Below is a small trained network, with its code and all its weights. Each question gives an input and a class and asks what happens when units are switched off, that is, made to give their printed mean instead of their output.

import numpy as np


def w(rows, s, z=0):
    codes = np.array(rows[::2]) - 128.0
    scale = np.full(codes.shape[1], s)
    scale[-1] = z or s
    return codes * scale


def f(y):
    return np.maximum(y, 0)


def log_softmax(a):
    a = a - a.max(-1, keepdims=True)
    return a - np.log(np.exp(a).sum(-1, keepdims=True))


def net(x, mask):
    res = np.array(x, float).reshape(1, 6) / 4 @ E
    y = f(res @ A[0][:, :-1].T + A[0][:, -1])
    res = res + np.where(mask, y, B[0][:, -1]) @ B[0][:, :-1]
    return log_softmax(res[-1] @ U[:, :-1].T + U[:, -1])


A, B = {}, {}
E = w([
[46,161,129,75,116],'x0',
[172,181,155,29,176],'x1',
[170,121,150,141,16],'x2',
[75,81,217,139,166],'x3',
[137,255,155,162,177],'x4',
[104,111,97,97,133],'x5',
],0.0092)
A[0] = w([
[149,145,116,143,146,65],'n0',
[97,185,127,83,160,172],'n1',
[137,177,65,79,84,182],'n2',
[136,108,129,122,156,164],'n3',
[193,140,118,204,75,123],'n4',
[181,134,105,213,127,190],'n5',
[175,46,39,79,87,197],'n6',
[78,115,104,135,126,85],'n7',
[102,133,142,109,112,35],'n8',
[153,150,77,158,183,90],'n9',
[165,57,77,90,112,110],'n10',
[141,154,122,125,169,3],'n11',
[127,110,157,146,114,168],'n12',
[138,84,92,171,168,141],'n13',
[71,175,57,195,85,127],'n14',
[104,117,100,148,135,147],'n15',
[172,121,141,123,4,156],'n16',
[85,195,91,75,188,148],'n17',
[243,215,180,143,106,160],'n18',
[154,126,121,150,120,130],'n19',
],0.017,0.0048)
B[0] = w([
[85,141,114,121,133,147],'n0',
[143,20,132,151,154,216],'n1',
[92,154,157,123,15,218],'n2',
[90,136,181,176,116,159],'n3',
[154,106,127,191,177,218],'n4',
[134,178,63,153,181,219],'n5',
[156,100,22,179,29,251],'n6',
[162,95,142,153,106,161],'n7',
[105,94,139,139,143,139],'n8',
[91,181,107,116,177,179],'n9',
[162,115,73,178,74,203],'n10',
[112,72,84,108,136,155],'n11',
[130,97,115,158,126,167],'n12',
[140,181,175,137,153,185],'n13',
[163,196,116,204,31,212],'n14',
[140,139,150,150,122,162],'n15',
[90,37,195,31,143,233],'n16',
[146,2,147,127,222,238],'n17',
[188,67,179,240,149,255],'n18',
[120,125,100,142,135,156],'n19',
],0.024,0.013)
U = w([
[140,60,207,98,82,179],'0',
[46,183,87,56,120,3],'1',
[55,19,109,69,254,145],'2',
[202,41,40,218,119,209],'3',
[146,238,88,179,194,71],'4',
[86,82,32,76,24,135],'5',
[136,210,151,37,84,43],'6',
],0.0071,0.0041)

Each question gives the input, the list of numbers given to net, and the class t.
The units are the neurons (one row each of A and B). Each row of codes is followed by its name. A weight is (code - 128) times the scale printed after its matrix; where a second scale follows, it is the last column's (A, B and U).
mask holds one flag per neuron, in row order. A switched-off neuron (its flag False) gives its mean, the last column of its row in B, instead of its output. The means were averaged over made-up inputs and are rounded, as every weight is.
A unit's drop is (log p(t) with every unit on - log p(t) with that unit switched off) / (log p(t) with every unit on - log p(t) with every unit switched off).
The circuit of an input: a set's keep is (log p(t) with only the set's units on - log p(t) with every unit switched off) / (log p(t) with every unit on - log p(t) with every unit switched off). Starting from the 12 units with the biggest drops (on a tie, the unit counted first), units are removed one at a time, each time the one whose removal leaves the highest keep (on an exact tie, the one counted first), for as long as the keep stays at least 0.8.
circuit, biggest first: the units of the circuit, biggest drop first
top k neurons: the k neurons with the biggest drops, biggest first
drop of u: that unit's drop, to one decimal
input [5,0,8,-5,6,1], class 0: circuit, biggest first => [n16]
input [4,-2,0,8,-4,-2], class 0: circuit, biggest first => [n6; n5]
input [-3,2,-1,5,0,1], class 0: top 3 neurons => [n6; n17; n5]
input [7,-4,-1,-7,0,-2], class 5: circuit, biggest first => [n18; n2]
input [-2,2,-3,-2,0,0], class 2: top 3 neurons => [n14; n6; n10]
input [5,-4,8,3,4,3], class 0: circuit, biggest first => [n16; n6]
input [8,-5,0,-2,-3,2], class 5: circuit, biggest first => [n18; n4]
input [-3,1,-5,2,6,-3], class 2: circuit, biggest first => [n6; n14]
input [1,-1,5,-7,-8,-2], class 5: top 2 neurons => [n16; n18]
input [-1,-6,-8,-2,6,-7], class 4: top 2 neurons => [n9; n6]
input [8,-1,7,-3,8,8], class 0: top 2 neurons => [n2; n6]
input [-8,-2,-2,6,6,-3], class 4: drop of n6 => 0.2
input [0,-2,-3,4,4,1], class 2: drop of n6 => 0.3
input [-5,-3,-2,6,4,-7], class 4: drop of n6 => 0.2
input [4,7,-5,5,8,-8], class 2: drop of n4 => 0.0
input [1,2,3,-8,-5,0], class 5: top neuron => [n2]
input [7,-2,4,1,-8,-6], class 5: top 2 neurons => [n18; n16]
